Here is a tiny trained network, its code and every weight. The questions are about switching its units off for an input and a class, where a switched-off unit gives its printed mean instead of its output.

import numpy as np


def w(rows, s, z=0):
    codes = np.array(rows[::2]) - 128.0
    scale = np.full(codes.shape[1], s)
    scale[-1] = z or s
    return codes * scale


def norm(h):
    return h / np.sqrt((h * h).mean(-1, keepdims=True) + 1e-5)


def f(y):
    return np.maximum(y, 0)


def log_softmax(a):
    a = a - a.max(-1, keepdims=True)
    return a - np.log(np.exp(a).sum(-1, keepdims=True))


def net(x, mask):
    res = np.array(x, float).reshape(1, 7) / 4 @ E
    u = 0
    for l in range(2):
        y = f(norm(res) @ A[l][:, :-1].T + A[l][:, -1])
        res = res + np.where(mask[u : u + 5], y, B[l][:, -1]) @ B[l][:, :-1]
        u += 5
    return log_softmax(norm(res)[-1] @ U[:, :-1].T + U[:, -1])


A, B = {}, {}
E = w([
[126,125,124,131,129],'x0',
[125,140,121,116,132],'x1',
[118,241,114,82,186],'x2',
[64,84,90,178,217],'x3',
[159,194,15,254,86],'x4',
[137,104,136,143,119],'x5',
[90,158,211,191,130],'x6',
],0.0077)
A[0] = w([
[25,58,100,181,249,6],'L0N0',
[71,2,189,95,75,146],'L0N1',
[74,181,240,193,124,14],'L0N2',
[102,205,85,230,39,217],'L0N3',
[121,163,191,93,9,66],'L0N4',
],0.011,0.0018)
B[0] = w([
[234,212,184,87,73,250],'L0N0',
[121,127,82,155,191,236],'L0N1',
[131,6,57,67,42,207],'L0N2',
[156,134,48,126,212,254],'L0N3',
[191,194,176,145,127,206],'L0N4',
],0.013,0.0076)
A[1] = w([
[182,79,87,200,236,220],'L1N0',
[176,174,209,170,150,64],'L1N1',
[114,88,249,50,219,2],'L1N2',
[187,68,135,157,82,126],'L1N3',
[138,173,43,3,146,97],'L1N4',
],0.013,0.002)
B[1] = w([
[74,143,180,68,115,237],'L1N0',
[148,158,156,3,123,170],'L1N1',
[108,189,17,217,181,177],'L1N2',
[100,132,202,178,174,168],'L1N3',
[95,45,213,163,111,249],'L1N4',
],0.013)
U = w([
[110,118,130,136,137,218],'0',
[237,166,128,153,115,134],'1',
[131,95,114,128,140,196],'2',
[147,122,3,166,194,74],'3',
[151,80,119,125,134,124],'4',
[122,53,125,155,75,94],'5',
[129,112,113,125,111,148],'6',
[174,120,24,182,24,2],'7',
],0.013,0.0053)

Each question gives the input, the list of numbers given to net, and the class t.
The units are the neurons (one row each of A and B). Each row of codes is followed by its name. A weight is (code - 128) times the scale printed after its matrix; where a second scale follows, it is the last column's (A, B and U).
mask holds one flag per neuron, layer by layer. A switched-off neuron (its flag False) gives its mean, the last column of its row in B, instead of its output. The means were averaged over made-up inputs and are rounded, as every weight is.
A unit's drop is (log p(t) with every unit on - log p(t) with that unit switched off) / (log p(t) with every unit on - log p(t) with every unit switched off).
The circuit of an input: a set's keep is (log p(t) with only the set's units on - log p(t) with every unit switched off) / (log p(t) with every unit on - log p(t) with every unit switched off). Starting from all 10 units, units are removed one at a time, each time the one whose removal leaves the highest keep (on an exact tie, the one counted first), for as long as the keep stays at least 0.8.
units of the circuit, in order: the units of the circuit, biggest drop first
unit that matters most: the unit with the biggest drop
k most important neurons: the k neurons with the biggest drops, biggest first
top k neurons in layer l: the k neurons of layer l with the biggest drops, biggest first
input [5,0,5,1,-8,1,-8], class 3: units of the circuit, in order : L1N2; L1N0
input [5,-2,3,-4,6,-6,7], class 5: units of the circuit, in order : L0N2; L0N0
input [-4,7,-6,7,6,0,-8], class 5: top 2 neurons in layer 0 : L0N4; L0N1
input [3,5,-1,-4,-6,-2,6], class 3: units of the circuit, in order : L0N0; L1N2
input [-1,-2,-6,2,-8,5,0], class 3: units of the circuit, in order : L1N2
input [-1,3,-7,-2,1,2,1], class 0: top 2 neurons in layer 1 : L1N0; L1N4
input [-4,5,-4,5,-2,3,-5], class 1: 2 most important neurons : L0N0; L0N2
input [-1,3,-2,3,4,-5,5], class 5: top 3 neurons in layer 0 : L0N2; L0N1; L0N4
input [7,6,2,-3,5,-4,7], class 2: units of the circuit, in order : L0N3; L1N2; L1N4; L0N2
input [-8,2,-7,2,7,-1,-8], class 2: top 2 neurons in layer 1 : L1N0; L1N2
input [-4,-3,-5,7,4,4,6], class 1: top 2 neurons in layer 0 : L0N0; L0N1
input [-3,1,-7,1,-8,6,-1], class 3: units of the circuit, in order : L1N2; L1N4
input [1,-6,-8,-5,5,-3,6], class 0: 2 most important neurons : L0N0; L1N0
input [1,3,-5,-6,5,-2,-8], class 5: 2 most important neurons : L0N0; L1N1
input [-4,3,-7,-5,7,-3,-4], class 0: top 4 neurons in layer 0 : L0N0; L0N1; L0N2; L0N3
input [6,3,-1,0,-8,8,6], class 3: units of the circuit, in order : L1N2
input [-7,-3,-7,8,6,7,-3], class 1: 3 most important neurons : L0N0; L1N4; L0N2
input [6,0,-6,2,8,2,4], class 3: 3 most important neurons : L0N3; L1N4; L1N1
input [3,5,-6,-5,4,1,-2], class 0: units of the circuit, in order : L0N0; L1N0; L0N2
input [4,-4,6,0,7,-6,5], class 3: unit that matters most : L0N3
